Below is a small trained network, with its code and all its weights. Each question gives an input and a class and asks what happens when units are switched off, that is, made to give their printed mean instead of their output.

import numpy as np


def w(rows, s, z=0):
    codes = np.array(rows[::2]) - 128.0
    scale = np.full(codes.shape[1], s)
    scale[-1] = z or s
    return codes * scale


def f(y):
    return y / 2 * (1 + np.tanh(0.7978845608 * (y + 0.044715 * y**3)))


def log_softmax(a):
    a = a - a.max(-1, keepdims=True)
    return a - np.log(np.exp(a).sum(-1, keepdims=True))


def net(x, mask):
    res = np.array(x, float).reshape(1, 5) / 4 @ E
    y = f(res @ A[0][:, :-1].T + A[0][:, -1])
    res = res + np.where(mask, y, B[0][:, -1]) @ B[0][:, :-1]
    return log_softmax(res[-1] @ U[:, :-1].T + U[:, -1])


A, B = {}, {}
E = w([
[160,135,103,155],'x0',
[148,112,103,10],'x1',
[141,204,179,105],'x2',
[139,132,119,139],'x3',
[121,125,134,123],'x4',
],0.012)
A[0] = w([
[62,151,170,254,46],'neuron 1',
[24,11,60,155,1],'neuron 2',
[172,71,75,160,206],'neuron 3',
[103,143,183,115,99],'neuron 4',
[196,216,180,123,102],'neuron 5',
[143,233,191,106,9],'neuron 6',
],0.0083,0.0038)
B[0] = w([
[198,142,2,8,254],'neuron 1',
[225,57,180,144,227],'neuron 2',
[112,104,211,168,224],'neuron 3',
[121,107,151,116,140],'neuron 4',
[194,69,171,209,218],'neuron 5',
[231,34,157,140,201],'neuron 6',
],0.0087,0.0047)
U = w([
[219,35,253,217,42],'0',
[190,140,2,38,69],'1',
[118,133,158,188,255],'2',
[108,133,159,194,245],'3',
[119,129,166,175,196],'4',
[10,185,142,222,28],'5',
],0.0071,0.0072)

Each question gives the input, the list of numbers given to net, and the class t.
The units are the neurons (one row each of A and B). Each row of codes is followed by its name. A weight is (code - 128) times the scale printed after its matrix; where a second scale follows, it is the last column's (A, B and U).
mask holds one flag per neuron, in row order. A switched-off neuron (its flag False) gives its mean, the last column of its row in B, instead of its output. The means were averaged over made-up inputs and are rounded, as every weight is.
A unit's drop is (log p(t) with every unit on - log p(t) with that unit switched off) / (log p(t) with every unit on - log p(t) with every unit switched off).
The circuit of an input: a set's keep is (log p(t) with only the set's units on - log p(t) with every unit switched off) / (log p(t) with every unit on - log p(t) with every unit switched off). Starting from all 6 units, units are removed one at a time, each time the one whose removal leaves the highest keep (on an exact tie, the one counted first), for as long as the keep stays at least 0.8.
circuit, biggest first: the units of the circuit, biggest drop first
unit that matters most: the unit with the biggest drop
top k neurons: the k neurons with the biggest drops, biggest first
drop of u: that unit's drop, to one decimal
input [-6,-7,6,4,-6], class 1: top 2 neurons -> (neuron 1; neuron 3)
input [7,-7,-5,3,0], class 1: top 2 neurons -> (neuron 1; neuron 5)
input [6,8,-8,2,5], class 0: circuit, biggest first -> (neuron 3; neuron 2)
input [8,5,8,1,-5], class 0: unit that matters most -> neuron 5
input [4,1,-7,5,1], class 0: top 3 neurons -> (neuron 2; neuron 3; neuron 1)
input [-4,4,7,6,-1], class 0: top 3 neurons -> (neuron 6; neuron 5; neuron 1)
input [-1,-2,8,7,-1], class 0: top 2 neurons -> (neuron 6; neuron 5)
input [-7,-1,8,2,-3], class 0: top 2 neurons -> (neuron 6; neuron 5)
input [-1,-8,7,-3,6], class 1: top 3 neurons -> (neuron 1; neuron 3; neuron 2)
input [6,4,-8,1,6], class 0: top 2 neurons -> (neuron 2; neuron 3)
input [-8,-5,8,-1,2], class 0: top 2 neurons -> (neuron 6; neuron 5)
input [6,6,-6,8,-3], class 2: top 2 neurons -> (neuron 3; neuron 1)
input [-6,4,8,0,-1], class 0: top 3 neurons -> (neuron 6; neuron 5; neuron 1)
input [-5,2,8,-5,1], class 0: top neuron -> (neuron 6)
input [3,-6,4,1,4], class 1: top 2 neurons -> (neuron 1; neuron 3)
input [-5,-8,-5,2,-3], class 1: drop of neuron 1 -> 1.1
input [4,-6,4,-4,2], class 1: drop of neuron 1 -> 0.9
input [5,-7,3,7,5], class 1: drop of neuron 1 -> 1.0
